Below are the code and all the weights of a small trained network. Each question names an input and a class and asks about switching units off, where a switched-off unit gives its printed mean instead of its output.

import numpy as np


def w(rows, s, z=0):
    codes = np.array(rows[::2]) - 128.0
    scale = np.full(codes.shape[1], s)
    scale[-1] = z or s
    return codes * scale


def norm(h):
    return h / np.sqrt((h * h).mean(-1, keepdims=True) + 1e-5)


def f(y):
    return np.maximum(y, 0)


def log_softmax(a):
    a = a - a.max(-1, keepdims=True)
    return a - np.log(np.exp(a).sum(-1, keepdims=True))


def net(x, mask):
    res = np.array(x, float).reshape(1, 2) / 4 @ E
    u = 0
    for l in range(4):
        y = f(norm(res) @ A[l][:, :-1].T + A[l][:, -1])
        res = res + np.where(mask[u : u + 5], y, B[l][:, -1]) @ B[l][:, :-1]
        u += 5
    return log_softmax(norm(res)[-1] @ U[:, :-1].T + U[:, -1])


A, B = {}, {}
E = w([
[117,248,131,151],'x0',
[252,120,67,154],'x1',
],0.0028)
A[0] = w([
[67,85,41,72,53],'L0N1',
[132,64,82,35,206],'L0N2',
[170,146,157,6,96],'L0N3',
[14,182,245,86,246],'L0N4',
[94,124,92,136,61],'L0N5',
],0.0021,0.0012)
B[0] = w([
[147,90,57,145,142],'L0N1',
[180,161,132,214,188],'L0N2',
[130,121,134,141,128],'L0N3',
[194,133,1,80,251],'L0N4',
[117,123,120,127,128],'L0N5',
],0.0027,0.0026)
A[1] = w([
[118,218,49,109,249],'L1N1',
[139,30,147,73,57],'L1N2',
[144,96,113,81,108],'L1N3',
[151,160,199,253,126],'L1N4',
[211,96,93,164,108],'L1N5',
],0.0028,0.0013)
B[1] = w([
[161,3,141,164,254],'L1N1',
[202,136,173,158,178],'L1N2',
[155,138,146,170,152],'L1N3',
[88,64,120,109,156],'L1N4',
[83,111,80,25,200],'L1N5',
],0.0031,0.0026)
A[2] = w([
[136,231,170,151,7],'L2N1',
[140,204,124,175,79],'L2N2',
[111,248,116,178,184],'L2N3',
[179,43,59,108,176],'L2N4',
[3,126,239,72,218],'L2N5',
],0.0043,0.0014)
B[2] = w([
[97,64,182,145,151],'L2N1',
[105,55,197,103,157],'L2N2',
[149,3,142,160,184],'L2N3',
[47,193,167,149,254],'L2N4',
[216,161,42,83,200],'L2N5',
],0.0044)
A[3] = w([
[193,170,2,141,74],'L3N1',
[78,33,148,109,91],'L3N2',
[130,13,194,145,1],'L3N3',
[102,175,177,122,235],'L3N4',
[96,90,120,91,148],'L3N5',
],0.0042,0.0008)
B[3] = w([
[112,66,34,3,245],'L3N1',
[210,117,129,168,236],'L3N2',
[199,127,176,207,250],'L3N3',
[100,111,87,153,174],'L3N4',
[159,116,113,162,187],'L3N5',
],0.0052,0.0026)
U = w([
[154,88,23,14,210],'0',
[209,70,177,215,212],'1',
[7,165,114,183,215],'2',
[125,187,184,88,7],'3',
[119,144,184,86,46],'4',
[123,174,159,90,12],'5',
[123,179,195,72,3],'6',
],0.012,0.0053)

Each question gives the input, the list of numbers given to net, and the class t.
The units are the neurons (one row each of A and B). Each row of codes is followed by its name. A weight is (code - 128) times the scale printed after its matrix; where a second scale follows, it is the last column's (A, B and U).
mask holds one flag per neuron, layer by layer. A switched-off neuron (its flag False) gives its mean, the last column of its row in B, instead of its output. The means were averaged over made-up inputs and are rounded, as every weight is.
A unit's drop is (log p(t) with every unit on - log p(t) with that unit switched off) / (log p(t) with every unit on - log p(t) with every unit switched off).
The circuit of an input: a set's keep is (log p(t) with only the set's units on - log p(t) with every unit switched off) / (log p(t) with every unit on - log p(t) with every unit switched off). Starting from the 12 units with the biggest drops (on a tie, the unit counted first), units are removed one at a time, each time the one whose removal leaves the highest keep (on an exact tie, the one counted first), for as long as the keep stays at least 0.8.
circuit, biggest first: the units of the circuit, biggest drop first
k most important neurons: the k neurons with the biggest drops, biggest first
k most important neurons of layer l: the k neurons of layer l with the biggest drops, biggest first
drop when u is switched off: that unit's drop, to one decimal
input [3,-8], class 0: circuit, biggest first	[L2N5]
input [7,-8], class 0: 2 most important neurons	[L2N5, L2N4]
input [0,-3], class 2: 2 most important neurons	[L0N4, L2N4]
input [-8,-6], class 1: circuit, biggest first	[L3N1, L3N3]
input [4,4], class 0: 2 most important neurons	[L1N1, L2N1]
input [-5,-4], class 1: 3 most important neurons	[L1N2, L1N5, L3N1]
input [-6,-5], class 1: 3 most important neurons	[L1N2, L3N1, L1N5]
input [-3,1], class 2: 2 most important neurons of layer 2	[L2N4, L2N3]
input [5,-5], class 0: 2 most important neurons	[L2N5, L0N2]
input [1,-3], class 2: 2 most important neurons	[L0N4, L1N1]
input [2,-1], class 2: 2 most important neurons	[L1N1, L2N5]
input [0,2], class 2: 2 most important neurons	[L2N4, L2N5]
input [2,-2], class 2: 2 most important neurons	[L0N4, L1N1]
input [2,1], class 2: most important neuron	[L2N3]
input [1,-1], class 2: 2 most important neurons	[L2N4, L2N5]
input [2,0], class 2: 2 most important neurons	[L1N1, L2N5]
input [1,-2], class 2: 2 most important neurons	[L0N4, L2N4]
input [-1,0], class 2: 2 most important neurons of layer 2	[L2N3, L2N4]
input [-8,-7], class 1: 2 most important neurons of layer 0	[L0N2, L0N1]
input [5,7], class 0: circuit, biggest first	[L3N1]
input [-3,3], class 2: 3 most important neurons of layer 3	[L3N1, L3N3, L3N2]
input [-8,-3], class 1: drop when L2N5 is switched off	0.0
input [8,-5], class 1: drop when L2N3 is switched off	1.3
input [-8,-5], class 1: drop when L3N1 is switched off	0.1
input [6,8], class 0: drop when L3N1 is switched off	0.4
